In the rows, 128 means zero.
Each row of numbers stands for one element and depends on some of the facts below. Use the named rows to name the rest.

There are 2 kinds of fact about the elements: setra, klutuflel.
setra: uses; klutuflel: is directly followed by
briflo setra [breza]
brubul setra [dremuflis pemami]
bruri setra [veplis bagek sekabin]
daklo setra [klelim]
doga setra [trozuk flofle]
dolimal setra [guplon silik kudun]
drestugrel setra [defo floskol maflun silik doste]
falas setra [flatra]
felir setra [klegriskil]
fevis setra [zari drerok vesel futis gubrik]
flepor setra [drerok godel defo]
flevek setra [dribri noflun]
flodivus setra [sekle sigra braso fano]
fubibrom setra [roklen flidel fiska tabos]
gaskis setra [tabos rokle flofle breza]
geflu setra [petrok buflun fedek futis]
giben setra [vofum]
graflo setra [nogenir fike plusinuk]
graklu setra [deskotri stezak]
granen setra [fizu mibro]
graza setra [lusek]
gube setra [nogenir plubro]
kaben setra [padrim drudro silik]
kare setra [podrer driplok ditos]
kiskugrun setra [klodrem sigra fakor grubem]
klestu setra [roklen grodrer drudro]
klizom setra [pemami]
klustos setra [roklen fiska flomim guse]
lamor setra [roklen]
letok setra [stuve floskol fibrem]
lilo setra [drizul flomim silik mogrel gubrik fibrem mugik]
liloflil setra [flatra brobrezok stibran lesebos]
liviklel setra [sekle troze gimus mibro]
lozul setra [bitir pletro]
merifek setra [senom]
mestin setra [sogri]
mirak setra [fatidron sekabin silik fugres]
mogi setra [gada]
nafu setra [gaso]
pakem setra [sekle mibro]
pefe setra [fike brobrezok kodoflu flofle]
peflil setra [laner flidel skuflim stisku]
pibrul setra [sogri tabos gada]
plemikos setra [zedrir braso gaso]
plide setra [deskem fakor mudrel]
plodris setra [noril bebrem]
postor setra [trozuk senom]
pozol setra [laner flomim fibrem noflun]
reflis setra [duzar flatra plokun vesel]
ripak setra [pleskir pupan buflun dramare]
ruflus setra [stisku tefovak flenaklom]
sabreklam setra [grogru vasil laner stuve braso guplon bebrem]
sazukas setra [flomim]
setos setra [sogri breskolim boklizi]
sika setra [petrok nepan]
skevan setra [zari]
skimo setra [sekabin]
stefos setra [vasil deze troze]
sudutri setra [veplis driplok silun]
tafloru setra [veplis flidel tabos fedek gimus]
toska setra [silik tevo klovum]
trerik setra [klestik fiska]
tridregis setra [mogrel doste]
truvo setra [fatidron fidim]
vural setra [skuflim nabus stibran tevo rokle]
zagrin setra [guplon klovum mugik]
zefluk setra [klodrem nogenir nabus]
zesti setra [klestik klumu kudun]
zevom setra [troze guplon]
zigra setra [tragin tostun doste]
klutuflel:
bebrem setos plubro plokun pleskir flatra
defo fike klustos
driga nogenir plide
driplok lusek truvo brobrezok
drizul geflu sika
fano dramare pletro kudun flodivus guse sivukam fugres vofum
fedek stezak
fizu floskol
flevek zogru
flidel trozuk
gada stuve
gaso tragin deskotri gidom
grodrer skevan vural plemikos
grogru graklu
grubem godel mudrel boklizi stiplu padrim fubibrom
guplon deze lopi lesebos zefluk duzar briflo
kiskugrun falas
klizom felir klelim mazus tevo
klodrem vesel bagek veplis
lamor ruflus graza
lilo brubul pupan
liloflil ripak dribri noflun
mestin vasil
mibro gimus gube doste fidim
nafu klestu bitir fakor kare sudutri toska lozul
nepan breskolim klestik pemami skuflim daklo graflo
noril muzen plabo fibrem rokle roklen lotri klumu sabreklam giben silun maflun tragrek
pibrul fatidron
plusinuk tefovak stefos merifek pefe gubrik stibran
postor troze deskem fogri vitron
reflis mirak mogi
sazukas podrer
sekle mugik bruri
sogri sigra dolimal nikim dremuflis peflil flofle tafloru drestugrel
tabos buflun laner plodris klegriskil
tostun letok flenaklom zedrir doga fevis stisku
tridregis kaben
zagrin flomim

Named rows:
[ 61 153 119  84 109 140 106 161 108  99  95 124  94 176 128 117 159 126
 141  92 150  70 177 112 125 123 104 144  95 156 136] -> graklu
[ 59 165 133 102 108 119 123 149 110  78  89 118  90 214 143 136 162 114
 147 115 174  83 142 132 164 123 101 146 115 134 117] -> klestu
[ 58 142 184  77 103 133 129 134 118 102 115 119  76 168 154 115 154 122
 137 122 157  88 150 143 156 102 112 135  97 144 166] -> flepor
[ 40 165 186  55 103 151 121 148 140 117 117 130  93 188 131  87 174 136
 131 169 147  75 161 140 169 156 109 165 107 173 145] -> flodivus
[ 79 152 116  95  77 166 125 169 135 120 113 128 107 195 139 149 158 126
 151 115 162 101 189 145 138 129  60 157  85 171 105] -> grogru
[ 68 179 117  76 118 140 115 176 153 158 113 157  87 171 148  87 184 119
 136 145 121 156 108 114 174 109 146 174 132 164 151] -> klumu
[ 79 137 152 104  88 146 155 151 119 118 118 123  94 182 158 154 151 119
 159 106 165 116 152 144 139  98  57 146  95 151 116] -> drizul
[ 83 154 124  87  87 167 119 165 139 124 119 137 109 195 138 139 160 127
 149 119 147  98 192 128 143 140  80 158  91 175 109] -> deze
[ 56 186 163  68 121 133 108 153 154 123 106 140 100 159 124 111 171 127
 145 128 126  88 123 108 158 117 141 147 116 161 158] -> daklo
[ 68 168 137  94  95 126 115 165 126  74  97 129 105 191 134 150 163 123
 168  84 145  48 149 109 135 140  89 128 116 155 120] -> mestin
[ 99 157 136 102 124 174 132 134 146 107 118 130 103 169 136 152 142 122
 164 118 131 109 130  91 129 127  84 147  94 137 118] -> fatidron
[ 95 154 129 112 107 140 137 144 140 128 111 125 104 192 147 155 148 126
 150 131 168 133 149 138 163 100  79 155  85 153 106] -> mugik
[ 72 158 110  94  95 138 126 175 128 133 106 136 107 180 144 129 167 125
 147 106 144 112 160 128 144 109  96 155 102 170 127] -> dribri
[ 89 172 137 114 112 131 144 150 126 102 114 119 108 165 118 140 161 135
 158  98 129  75 154 112 122 149  70 122  78 175 111] -> plusinuk
[ 58 163 144 110  79 131 128 159 140  89  96 109  91 211 136 156 151 112
 161 110 158  88 140 132 146 108  79 137  90 142 136] -> sazukas
[101 138 145  93 108 123 131 140 127 139 122 139 107 160 149 148 163 131
 141 126 155 107 148 124 179  87 114 132  93 177 122] -> zari
[ 52 171 164  70 107 143 111 141 132 102 105 128 108 203 116 102 163 137
 129 147 167  82 159 137 178 135 113 161  96 169 126] -> plemikos
[ 71 161 124  77 110 140 109 162 129 124 113 142  98 172 135 111 165 124
 142 115 135  98 162 113 148 120 118 148 102 166 139] -> gidom

Name these rows:
No name comes twice in this set of rows, the named rows included.
[ 67 195 158  81 125 120 126 167 162 112 117 139  82 172 143 103 186 124
 143 137 110  98 100 103 180 145 146 145 122 167 166]  briflo
[ 92 169 132  72 138 167 123 152 150 150 122 155  75 160 151  92 176 112
 135 150 112 165 107 101 174 116 149 173 120 146 156]  fugres
[ 87 166 116  92 120 149 129 161 152 140 113 138  82 169 147 108 168 114
 141 128 125 153 120 117 160 109 127 169 110 148 141]  padrim
[116 154 127  89 139 158 121 135 139 112 124 169 100 183 157 150 168 136
 157 136 132 106 126  94 180 140 113 162 132 159  98]  veplis
[ 63 167 140 106  91 120 128 168 132  76  87 123  96 208 135 157 162 107
 162  99 153  72 138 114 142 130  87 138 121 147 123]  lamor
[ 57 184 156  85 120 118 124 159 135 102 109 129  82 215 141 109 186 117
 129 161 156  98 123 142 207 151 134 159 121 164 141]  peflil
[ 80 166 101  87 114 137 108 177 128 126 102 154 106 174 144 124 176 121
 151  90 130 104 143 109 145 122 113 147 132 173 123]  boklizi
[ 56 148 148 104  91 128 128 133 105  72 101  94  83 215 137 137 135 114
 139 125 189  84 164 151 160 106 100 138  77 122 134]  lilo
[ 57 168 168  91 119 120 132 157 113  83 114 128  69 191 153 105 187 117
 142 108 142  69 131 138 167 174 102 129 124 153 137]  gaskis
[ 66 139 133 103  93 141 125 151 113  95  99 101  87 182 139 130 137 113
 141  98 166  99 181 135 126 105  92 145  78 132 147]  tridregis
[ 71 160 153  87 113 162 132 128 136  65 106 105  77 187 133 130 131 112
 149 128 141  79 134 107 145 143 103 143  86 113 144]  mirak
[ 67 164 128  99 113 113 114 151  96  64  94 127  93 213 142 145 171 123
 152  97 172  48 152 130 161 147  97 136 120 150 100]  pibrul
[ 53 186 151  84 129 113 114 163 138  99  93 142  78 218 152 104 194 111
 135 152 151 102  97 126 217 137 157 158 151 155 148]  fubibrom
[ 51 150 167  86 101 154 138 141 124  94 114 114  74 189 143 117 158 113
 140 137 161 100 150 146 151 131  90 159 103 129 147]  dolimal

The same elements again, as new rows of numbers:
Named rows:
[149 146 135 146  98  79 125  97 136 105 136 126 137 108 194 148 116 135
 104 154 120 136 170 152 155 131 161 118] -> gimus
[134 139 123 156 119  73 124 101 125 113 143 125 112 119 188 163 115 137
  88 151 120 131 139 153 170 126 170 128] -> petrok
[144 160 129 130 123  81 141  99 130 109 148 141 141  86 190 121 118 139
 143 151 122 122 143 158 140 139 159 111] -> muzen
[148 154 127 106  79  84 146 105 141 118 125 171 149  76 167 109 117 146
 158 151 140 120 104 171 145 137 173 133] -> pibrul
[129 120 148 166 134  28 135  98 145 117 181 122  49  67 196 160 147  82
  88 122 160 155 150 152 119 131 202  93] -> pletro
[131 172 136 122 200  29 148 100  78 157 197 110  24  65 171 121 153  77
  95 119 163 165 135 209 128  97 201 128] -> lozul
[142 184  77 165 195  39 150 108  42 103 158 158  81  70 148 181 126  81
 165 119 137 176 134 207 177 102 154 135] -> giben
[129 184  78  99 191  83 137 117  51 152 178 149  28  66 151 157 116 128
 118 130 128 136 140 207 180 109 166 143] -> sabreklam
[140 160 155 113  97  84 150 105 148 116 135 169 151  80 158 119 123 140
 158 156 144 137 102 178 152 126 164 139] -> lilo
[131 127  97 150 129  62 112 108  69 145 167 102  33 122 166 131 123 135
  77 122 111 114 142 163 181 131 177 133] -> gubrik
[130 125 138 124 165  82 141 121 108 149 169 103  64  93 154 130 140 131
  75 144 123 183 135 186 177 118 161 104] -> stiplu
[129 138 100 110 158  77 146 126  89 161 176 114  70  81 149 111 124 149
  99 128 122 126 108 175 178 144 167 104] -> zefluk
[145 131 150 155  86  71 134  99 152 104 123 156 143 119 192 170 122 134
 111 157 128 140 105 160 165 117 171 139] -> fano
[132 170 142 105 159  85 147 113 125 144 174 134 127  77 152 121 114 139
 132 154 131 152 112 180 164 126 160 128] -> zigra
[135 164 137 117  93  79 147 103 146 116 142 168 145  87 159 116 116 148
 162 156 141 116  98 165 146 139 171 138] -> sazukas
[133 176 105 109 156  77 147  98 122 118 181 158 146  96 169 114 112 154
 161 155 134 112 104 156 137 145 162 111] -> ripak
[131 120 131 157 124  74 125 115 107 143 144 100  56 109 167 145 127 136
  80 132 117 154 160 166 179 127 164 110] -> fidim
[133 152  93 104 134  85 146 128  68 152 136 132 122  70 153 103 104 145
  85 131 148 163 149 161 151 133 160 101] -> merifek

Name these rows:
No name comes twice in this set of rows, the named rows included.
[145 148 155 148  83  78 145 103 158 109 123 151 146  82 178 128 123 134
 143 156 127 140 105 174 150 122 167 141]  driga

Now the same elements, written a new way:
Some elements and their rows:
[167 108 121 164 130 122 185 116 125 114 107 120 105 137 127 141 123 117
 133 153 111 119 111 164 117 115 122 128 111 152 117 121 156 111 166 175
 117 174  85] -> sogri
[135 170 118 167 138 114 115 116 118 142 115 149 126 120 192 109 123 145
 117 138 115 117 108 123 114 121 115 120 109 104 122 113 113 102 124 110
 124 125 112] -> floskol
[100 113 109 112 152 118 107 120 135 112 123 112 106 115 128 120 139 153
 149 116 141 135 161 118 122 116 117 114 130 125 118 135 119 147 118 111
 113 129 151] -> zesti
[117 113 153 126 135 123 137 128 118 110 161 108 106 135 114 116 119 126
 154 118 111 110 152 142 150 114 124 118 123 154 123 116 132 142 118 132
 107 152 157] -> mogi
[102 115 116 138 124 131 140 119 124 149 106 125 124 152 118 106 127 126
 111 134 113 127 119 132 124 149 133 118 133 117 123 153 127 133 113 132
 115 138 120] -> muzen
[124 136 141 152 115 124 165 116 120 153 137 122 131 168 124 112 118 126
 128 125 109 113 111 149 126 150 137 128 114 115 124 142 134 140 113 113
 114 123 158] -> klelim
[151 180 122 137 130 119 122 116 129 114 111 141 112 115 146 119 126 116
 118 125 112 120 109 114 110 115 119 117 115 115 122 124 121 101 129 108
 121 123 125] -> klovum
[141 132 125 105 130 119 124 120 118 119 143 115 108 121 118 117 140 117
 119 126 113 125 114 159 111 108 142 135 113 145 123 121 125 107 122 110
 180 118 104] -> rokle
[117 167 125 109 119 118 141 132 118 113 116 125 178 139 112 114 124 115
 136 127 128 116 115 137 113 146 120 121 111 113 135 120 114 176 117 111
 114 120 160] -> zedrir
[142 107 152 116 127 161  95 159 118 138 121 111 120 134 116 117 124 129
 139 128 144 111 179 112 197 111 128 127 112 167 129 115 120 120 121 153
 111 122 159] -> sika
[134 114 159 108 148 154 111 111 123 110 113 167 111 119 115 128 132 114
 117 135 127 150 126 112 186 130 125 117 191 191 116 110 120  98 103 118
 114 126 120] -> liloflil
[156 114 129 131 121 119 150 122 125 115 117 108 106 138 108 124 127 110
 111 121 115 120 113 157 121 111 117 134 117 140 122 111 139 108 123 122
 145 142 105] -> breza
[101 116 125 113 116 117 120 118 126 154 163 106 168 146 110 115 118 116
 150 117 126 121 115 139 117 136 168 125 124 118 119 124 117 182 120 113
 151 120 122] -> stiplu
[128 112 136 131 122 118 151 122 118 115 149 112 118 169 102 127 121 118
 170 114 106 107 113 163 114 119 120 127 112 147 121 117 117 173 139 132
 146 144 128] -> boklizi
[104 125 114 110 111 110 134 111 124 174 166 107 169 159 110 129 128 119
 143 122 114 114 109 150 110 132 166 129 110 114 121 128 118 180 124 125
 160 115 111] -> klegriskil
[169 112 117 181 117 144 111 129 122 169 109 110 131 165 132 116 121 116
 124 139 109 109 119 130 156 110 124 168 118 141 142 120 143 101 170 195
 116 120  87] -> buflun
[101 123 128 106 121 112 139 119 122 178 164 115 181 156 118 135 124 122
 145 120 118 113 103 154 113 136 174 134 113 106 116 138 120 189 125 114
 171 119 111] -> dremuflis
[112 114 129 119 121 123 134 115 124 141 119 123 140 135 115 128 121 132
 125 124 116 127 118 126 120 146 142 132 133 115 126 139 117 143 121 130
 115 117 124] -> brate

Name these rows:
No name comes twice in this set of rows, the named rows included.
[143 110 127 110 112 118 102 141 127 176 151 108 180 152 110 138 118 116
 136 126 129 113 108 141 137 107 161 178 109 143 124 111 123 142 166 172
 141 119  99]  pleskir

Now the same elements, written a new way:
Some elements and their rows:
[172 103 153 185 149 170 165  83 122 190 122 138 129 119 124  35 165 141
 144 192  73 122 170 156  55 126] -> toska
[126 129 152 151 133 121 111 133 114 122 159 134 105 111 106 171 138 123
 118 103 151 111 102 136 168 113] -> tostun
[108 110 145 104 150 132 121 128 142 128 119 131  97 114 117 141 129 115
 135  97 154 122 111 130 156 137] -> dremuflis
[133 135 134 127 140 118 111 133 122 109 161 140 115 113 124 163 139 114
 128 100 149  89 119 136 160  98] -> vasil
[124 142 121 111 109 131 136 111 121 126  97 145 173 151 147  92 121 133
 132 174  54 168 144 127  86 177] -> gube
[143 162 122 154  99 119 146 121 110 130 127 135 174 135 129 106 145 128
 108 171  52 147 153 122  98 167] -> klizom
[139 142 119 132 113 142 161 114 122 138 107 140 167 140 131  83 136 130
 137 175  71 154 146 132  87 167] -> flepor
[122 176  87 110  93 111 177 123 140 144  70 134 132 174 163  90  86 129
 123 169  77 128 172 110  78 210] -> tafloru
[121 140 111 130 125 134 138 104 123 133  76 106 144 142 135  61 109 131
 110 173  62 161 188 117  93 172] -> graflo
[128 135 122 120 115 137 134 109 121 139  98 146 169 154 138  88 128 142
 133 180  60 166 142 132  84 176] -> vural
[107 107 137 126 128 143 111 123 132 126 136 122  77 111 145 119  98 123
 125  91 189 103 134 123 140 133] -> vofum
[145 121 122 128 111 137 146 106 129 159  96 112 153 133 141  70 128 130
 126 160  71 152 173 101  75 171] -> fevis
[ 95 122 135 135 143 158 130 123 125 119 138 141  69 104 137 105 116 129
 137  99 206  94 112 159 135 145] -> maflun
[103 130 146 127 142 117  92 119 116 128 134 125  96 126 117 169 122 126
 116  96 146 120 114 132 158 139] -> breza
[117  90 148 114 145 133 108 122 141 141 126 112  92 111 128 139 113 127
 125  85 167 120 127 106 149 127] -> duzar
[103 120 132 106 146 136 103 122 105 110 123 140 121 123 106 163 121 119
 137 110 157 138 105 133 166 144] -> nogenir
[121 106 139 119 129 132 100 128 126 127 140 122 114 112 127 154 119 128
 128  91 166 129 116 115 150 125] -> petrok
[139 124 147 145 146 120 120 132 131 149 150 131  90 131 120 166 138 135
 131 105 166  94 103 145 140 100] -> drudro

Name these rows:
No name comes twice in this set of rows, the named rows included.
[123 158 105  97 110  98 136 165 162  27 170 137 137  90 148 139 122  80
 112 100 122  90 153 109 193  62]  mibro
[155 163 119 113 100 115 144 126 152 102 144 152 171 125 175  79 149 111
 126 162  30 111 176 118  90 117]  stefos
[153 109 139 175 136 181 181  89 120 177 111 147 133 126 130  24 147 144
 157 196 100 127 155 164  52 151]  drestugrel
[131 107 160 145 156 138 112 120 124 137 162 138  97 106 113 144 154 127
 134 112 154 101 116 150 145  94]  klovum
[ 88 136 136 125 126 125 100 128 100 117 108 131 118 134  96 179 103 131
 117 106 156 160  89 130 175 184]  sogri
[120 138 118  99 133 119 128 142 127  93 138 148 118 120 123 162 119 104
 140 101 151 105 110 124 170 115]  gimus
[146 143 133 143 121 131 127 104 119 148 121 141 165 142 142  92 153 145
 127 172  56 145 148 135  73 148]  truvo
[195 196  56 132  71  75 242 170 184 199 105 142 148 237 178 146 121 166
 163 193 103  83 101 129  33 116]  klustos
[143 147 125 130 122 123 152 111 133 148 100 119 139 134 143  83 138 120
 114 160  53 126 180 120  81 167]  daklo
[172 143 115 157 132 103 167 153 141 174 161 137 100 158 125 180 143 143
 154 118 186  58  86 145 119  61]  flomim
[110 118 137 133 114 119  97 137 106 120 137 118 121 123 108 178 105 132
 115  96 167 151 102 110 165 149]  gada
[134 130 131 130 116 146 133 102 109 148  98 145 172 147 133  84 131 148
 139 181  62 177 137 141  77 172]  bruri
[153 167 119 159  97 114 161 125 121 143 128 136 169 144 129 110 149 129
 116 173  58 130 148 129  90 147]  flevek

